Below are the code and all the weights of a small trained network. Each question names an input and a class and asks about switching units off, where a switched-off unit gives its printed mean instead of its output.

import numpy as np


def w(rows, s, z=0):
    codes = np.array(rows[::2]) - 128.0
    scale = np.full(codes.shape[1], s)
    scale[-1] = z or s
    return codes * scale


def norm(h):
    return h / np.sqrt((h * h).mean(-1, keepdims=True) + 1e-5)


def f(y):
    return np.maximum(y, 0)


def log_softmax(a):
    a = a - a.max(-1, keepdims=True)
    return a - np.log(np.exp(a).sum(-1, keepdims=True))


def net(x, mask):
    res = np.array(x, float).reshape(1, 6) / 4 @ E
    u = 0
    for l in range(3):
        y = f(norm(res) @ A[l][:, :-1].T + A[l][:, -1])
        res = res + np.where(mask[u : u + 9], y, B[l][:, -1]) @ B[l][:, :-1]
        u += 9
    return log_softmax(norm(res)[-1] @ U[:, :-1].T + U[:, -1])


A, B = {}, {}
E = w([
[121,201,136,66,218,90,141,43],'x0',
[204,142,90,39,202,206,22,86],'x1',
[128,127,130,130,131,121,123,130],'x2',
[154,100,61,64,250,126,220,196],'x3',
[127,127,128,126,126,125,125,131],'x4',
[124,131,124,127,132,119,118,135],'x5',
],0.0021)
A[0] = w([
[144,94,152,87,166,156,120,183,147],'L0N1',
[75,191,203,169,41,138,105,75,134],'L0N2',
[253,89,85,99,190,202,51,132,110],'L0N3',
[88,246,132,113,174,91,150,58,145],'L0N4',
[124,210,153,133,121,68,142,43,4],'L0N5',
[98,206,151,121,129,125,113,50,49],'L0N6',
[106,144,126,96,178,100,132,104,106],'L0N7',
[162,139,98,76,117,230,33,93,55],'L0N8',
[80,121,167,161,102,172,27,44,124],'L0N9',
],0.0039,0.0016)
B[0] = w([
[158,94,68,88,83,132,132,136,184],'L0N1',
[121,98,96,100,144,178,64,90,255],'L0N2',
[72,89,128,63,151,208,88,115,255],'L0N3',
[89,130,130,72,188,184,119,66,221],'L0N4',
[95,147,166,104,156,145,118,161,177],'L0N5',
[58,148,149,134,104,133,134,104,177],'L0N6',
[168,170,125,94,141,152,144,119,174],'L0N7',
[158,160,138,149,123,29,229,253,223],'L0N8',
[167,133,136,135,137,43,164,209,226],'L0N9',
],0.0049,0.0036)
A[1] = w([
[158,104,22,121,172,133,217,164,144],'L1N1',
[141,221,187,85,226,91,185,147,216],'L1N2',
[81,127,131,201,92,153,40,61,6],'L1N3',
[166,194,142,96,158,160,40,112,60],'L1N4',
[29,164,151,153,164,190,92,4,135],'L1N5',
[245,59,152,132,86,144,196,233,174],'L1N6',
[116,41,97,174,96,167,33,122,141],'L1N7',
[177,141,96,65,198,131,155,135,189],'L1N8',
[172,44,77,165,39,155,84,186,134],'L1N9',
],0.0036,0.0016)
B[1] = w([
[182,67,161,143,99,116,90,157,232],'L1N1',
[88,176,139,233,59,100,133,2,253],'L1N2',
[164,122,83,153,156,48,178,155,173],'L1N3',
[106,131,196,203,76,71,204,91,164],'L1N4',
[175,44,43,116,144,156,110,203,215],'L1N5',
[126,82,96,143,98,124,43,104,250],'L1N6',
[55,192,186,174,172,172,153,75,202],'L1N7',
[100,181,182,241,127,89,175,90,244],'L1N8',
[160,156,147,105,166,42,207,83,241],'L1N9',
],0.004,0.0037)
A[2] = w([
[81,73,85,65,124,225,92,209,19],'L2N1',
[73,108,164,57,173,137,136,22,112],'L2N2',
[113,238,143,149,94,80,180,72,109],'L2N3',
[185,89,92,151,15,60,133,178,167],'L2N4',
[169,110,91,191,183,82,215,89,130],'L2N5',
[2,134,130,175,88,113,110,100,254],'L2N6',
[111,194,128,30,206,220,168,92,29],'L2N7',
[131,182,159,164,206,104,177,62,154],'L2N8',
[47,69,131,67,127,227,15,132,74],'L2N9',
],0.004,0.002)
B[2] = w([
[57,147,71,159,110,190,125,10,163],'L2N1',
[214,81,68,103,94,94,44,228,200],'L2N2',
[85,118,149,172,88,223,224,104,220],'L2N3',
[198,160,171,49,219,72,74,201,218],'L2N4',
[95,223,168,115,62,132,75,146,213],'L2N5',
[157,124,64,87,153,204,139,68,253],'L2N6',
[214,61,153,104,146,4,62,195,179],'L2N7',
[87,135,181,194,64,108,181,207,232],'L2N8',
[42,139,60,127,181,211,159,45,166],'L2N9',
],0.0042,0.0051)
U = w([
[59,229,254,220,35,166,240,70,59],'0',
[251,85,227,48,196,22,47,238,249],'1',
[75,44,45,36,225,249,60,30,76],'2',
],0.006,0.0018)

Each question gives the input, the list of numbers given to net, and the class t.
The units are the neurons (one row each of A and B). Each row of codes is followed by its name. A weight is (code - 128) times the scale printed after its matrix; where a second scale follows, it is the last column's (A, B and U).
mask holds one flag per neuron, layer by layer. A switched-off neuron (its flag False) gives its mean, the last column of its row in B, instead of its output. The means were averaged over made-up inputs and are rounded, as every weight is.
A unit's drop is (log p(t) with every unit on - log p(t) with that unit switched off) / (log p(t) with every unit on - log p(t) with every unit switched off).
The circuit of an input: a set's keep is (log p(t) with only the set's units on - log p(t) with every unit switched off) / (log p(t) with every unit on - log p(t) with every unit switched off). Starting from the 12 units with the biggest drops (on a tie, the unit counted first), units are removed one at a time, each time the one whose removal leaves the highest keep (on an exact tie, the one counted first), for as long as the keep stays at least 0.8.
units of the circuit, in order: the units of the circuit, biggest drop first
most important unit: the unit with the biggest drop
top k neurons: the k neurons with the biggest drops, biggest first
k most important neurons of layer l: the k neurons of layer l with the biggest drops, biggest first
drop when u is switched off: that unit's drop, to one decimal
input [6,0,8,6,1,-8], class 0: units of the circuit, in order : L1N2
input [1,0,6,3,-5,7], class 0: top 2 neurons : L0N2, L1N8
input [3,0,-8,-4,2,-3], class 2: top 4 neurons : L0N6, L0N2, L1N5, L1N9
input [8,-1,3,5,8,-2], class 0: top 2 neurons : L1N2, L0N3
input [7,5,0,4,-2,1], class 1: 2 most important neurons of layer 2 : L2N7, L2N2
input [5,-4,8,0,-4,-8], class 2: top 3 neurons : L0N8, L1N5, L0N9
input [-6,-8,-2,1,-2,8], class 1: top 4 neurons : L1N2, L0N3, L2N4, L1N8
input [5,0,-4,8,-2,0], class 0: top 2 neurons : L1N8, L0N2
input [8,8,1,2,-7,-8], class 1: top 4 neurons : L0N3, L2N7, L0N4, L2N2
input [-8,1,-7,-2,4,-7], class 1: top 4 neurons : L1N2, L0N4, L1N9, L1N8
input [6,2,2,0,3,2], class 0: top 3 neurons : L0N2, L1N2, L1N4
input [7,8,-2,-4,1,-3], class 0: top 2 neurons : L0N8, L1N2
input [2,6,-3,1,-5,8], class 1: top 3 neurons : L0N3, L2N7, L2N2
input [3,-5,3,-6,-5,1], class 2: most important unit : L0N2
input [6,0,8,8,-8,6], class 0: top 3 neurons : L1N8, L1N2, L0N2
input [-4,1,-8,4,-3,6], class 2: 2 most important neurons of layer 0 : L0N3, L0N8
input [0,-6,-8,3,7,3], class 1: 2 most important neurons of layer 0 : L0N4, L0N3
input [-8,4,7,2,-3,4], class 2: 2 most important neurons of layer 0 : L0N3, L0N9
input [-7,4,-4,-7,7,3], class 1: drop when L0N9 is switched off : 0.6
input [5,6,3,-7,0,-2], class 0: drop when L0N8 is switched off : 1.3
input [1,-3,-2,-4,-8,2], class 2: units of the circuit, in order : L0N2
input [4,-6,-4,-2,3,-1], class 2: drop when L0N5 is switched off : 0.0
